[182 115 34 188 166 99 108 192 43] -> fem
[174 114 47 183 156 112 98 203 31] -> foz
[134 113 97 158 84 107 110 55 181] -> nir
[139 123 158 85 100 124 84 43 216] -> Kuz
[147 124 151 21 107 127 81 44 218] -> dimu
[134 113 97 158 118 137 86 214 8] -> Tepen
both Kuz Tepen:   [158]
shift -1: [84 107]  [83 106]
rest: [188 166 99 108]  [192 43]
shift -1: [115 34 188]  [114 33 187]
rest: [124 84 43]  [216]

[127 154 90 169 110 126 170 125 125] -> foz
[90 169 110 125 154 169 127 162 126] -> zoge
[146 170 90 168 180 126 171 125 170] -> nir
order: [90 110 127 170 126 154 125 125 169]  foz
rest: [169 110 126 170]  [125 125]
shift +1: [90 169]  [91 170]
rest: [180 126 171 125]  [170]
asked: [146 170 90 168 180 126 171 125 170]  nir
rest: [126 170 125]  [125]

[208 174 109 40 151 60 168 181] -> Tepen
[152 140 205 179 151 119 99 121] -> masi
[207 174 109 40 151 60 169 181] -> nir
rest: [109 40 151 60 168]  [181]
both masi Tepen:   [151]
rest: [207 174]  [109 40 151 60 169 181]
rest: [109 40 151 60 169]  [181]
order: [121 99 119 151 179 205 140 152]  masi
shift +1: [151 60]  [152 61]

[121 142 148 119 114] : foz
[131 120 109 126 88] : dimu
[148 103 100 135 219] : kirat
[56 122 203 120 194] : fem
[120 126 142 126 133] : zoge
[164 93 71 146 122] : masi
[130 139 117 125 105] : nir
[112 120 122 151 164] : zupi
[134 125 111 112 51] : Kuz
rest: [139 117]  [125 105]
shift +1: [120 122]  [121 123]
rest: [122 151]  [164]
shift -1: [135]  [134]
shift +1: [119]  [120]
shift +1: [122 203]  [123 204]

[192 139 138 133] : zupi
[149 139 143 133] : Kuz
[152 139 207 133] : masi
[219 139 135 133] : zoge
[219 139 133 138] : Kigu
[206 139 146 133] : foz
[215 137 139 133] : kirat
[138 139 136 133] : Tepen
[170 139 184 133] : nir
[215 139 140 133] : fem
[191 139 138 133] : Budu
asked: [149 139 143 133]  Kuz
rest: [192 139]  [138 133]
shift -1: [139]  [138]
shift -1: [139 138]  [138 137]
asked: [215 139 140 133]  fem
shift +1: [215]  [216]
rest: [191 139]  [138 133]

[130 187 130 144 156] : fem
[163 134 126 135 151] : Budu
[155 8 132 105 137] : masi
[92 8 116 40 161] : zoge
[135 126 176 154 156] : kirat
both masi zoge:   [8]
rest: [187 130 144]  [156]
both kirat fem:   [156]

[117 156 124 117 126 121 145 131 131 116 151 117 123 129 127 142 130] = nir
[131 124 124 103 117 117 156 131 145 119 121 121 129 126 221 148 147] = zupi
[127 117 126 156 130 117 131 116 151 131 142 145 121 117 130 123 124] = dimu
shift +1: [129 126]  [130 127]
shift -1: [117]  [116]
order: [116 117 117 117 121 123 124 126 127 130 130 131 131 142 145 151 156]  dimu
order: [130 142 127 129 123 117 151 116 131 131 145 121 126 117 124 156 117]  nir

[138 183 47 92 181] = Kuz
[193 150 179 93 205] = Budu
[113 193 143 170 55] = Tepen
[137 109 92 167 116] = Kigu
[48 103 161 218 121] = fem
[204 74 204 145 66] = zupi
[119 144 105 228 116] = foz
[48 186 72 123 163] = zoge
[191 36 109 72 160] = kirat
shift -1: [74 204]  [73 203]
both Tepen Budu:   [193]

[87 161 46 204 35 109 222 214 160 211 100 61 67 36 214] = fem
[96 82 198 222 90 210 35 99 72 145 74 179 140 70 149] = kirat
[214 222 87 35 36 99 204 67 109 61 160 46 214 161 211] = Kuz
[188 107 91 188 45 203 78 169 165 191 165 135 87 87 150] = nir
[65 210 81 127 110 170 200 153 85 216 107 125 194 188 66] = masi
[201 73 63 134 36 178 114 40 215 193 39 76 59 199 80] = Budu
[41 47 202 118 38 155 147 166 146 175 182 136 70 177 79] = zoge
[152 108 145 107 144 141 45 198 77 204 162 47 121 111 119] = dimu
[176 157 97 56 211 132 122 37 55 109 111 78 108 43 86] = zupi
[59 147 81 93 65 123 70 41 107 132 134 177 70 57 115] = foz
[202 161 199 150 206 60 136 90 180 125 183 136 77 70 171] = Tepen
[94 193 111 48 201 207 211 89 112 138 115 42 84 54 202] = Kigu
shift +1: [61]  [62]
rest: [183 136]  [77 70 171]
order: [35 36 46 61 67 87 100 109 160 161 204 211 214 214 222]  fem

[187 127 178 36] = Budu
[186 36 127 178] = zupi
[116 141 37 199] = zoge
order: [116 141 199 37]  zoge
order: [178 36 187 127]  Budu
asked: [116 141 37 199]  zoge
order: [36 127 178 186]  zupi

[127 128 129 133 124 125 127 80 121 125 138 128 125 99 127 132 130 125] : fem
[127 124 130 136 118 107 131 126 131 122 127 127 127 132 128 127 130 125] : zupi
[127 127 127 131 130 126 127 107 122 124 128 129 125 118 132 131 128 127] : masi
[125 127 126 133 121 125 127 74 117 122 137 127 124 101 131 133 129 123] : zoge
[129 126 126 134 124 124 127 109 123 123 136 132 125 100 133 132 129 129] : nir
[120 131 133 126 116 125 128 53 132 130 131 124 131 100 124 132 132 119] : foz
[123 129 130 130 118 124 127 67 128 128 135 127 128 97 127 133 131 122] : dimu
[125 130 128 99 80 129 125 125 127 126 127 124 128 132 138 121 127 133] : Budu
[120 131 131 126 113 124 128 66 136 131 129 125 129 98 125 96 131 120] : Kigu
[131 97 125 129 131 134 127 128 127 126 130 129 131 111 127 126 129 129] : Kuz
[127 126 127 132 127 124 127 104 123 123 136 131 126 105 133 132 129 128] : Tepen
[129 127 129 131 127 126 127 110 125 126 134 131 128 107 129 131 130 129] : kirat
order: [107 110 125 126 126 127 127 127 128 129 129 129 129 130 131 131 131 134]  kirat
asked: [123 129 130 130 118 124 127 67 128 128 135 127 128 97 127 133 131 122]  dimu
rest: [125 100 133]  [132 129 129]
order: [127 128 131 132 118 125 129 128 124 122 107 127 126 130 131 127 127 127]  masi
asked: [127 124 130 136 118 107 131 126 131 122 127 127 127 132 128 127 130 125]  zupi
order: [128 125 99 127 132 130 125 127 128 129 133 124 125 127 80 121 125 138]  fem

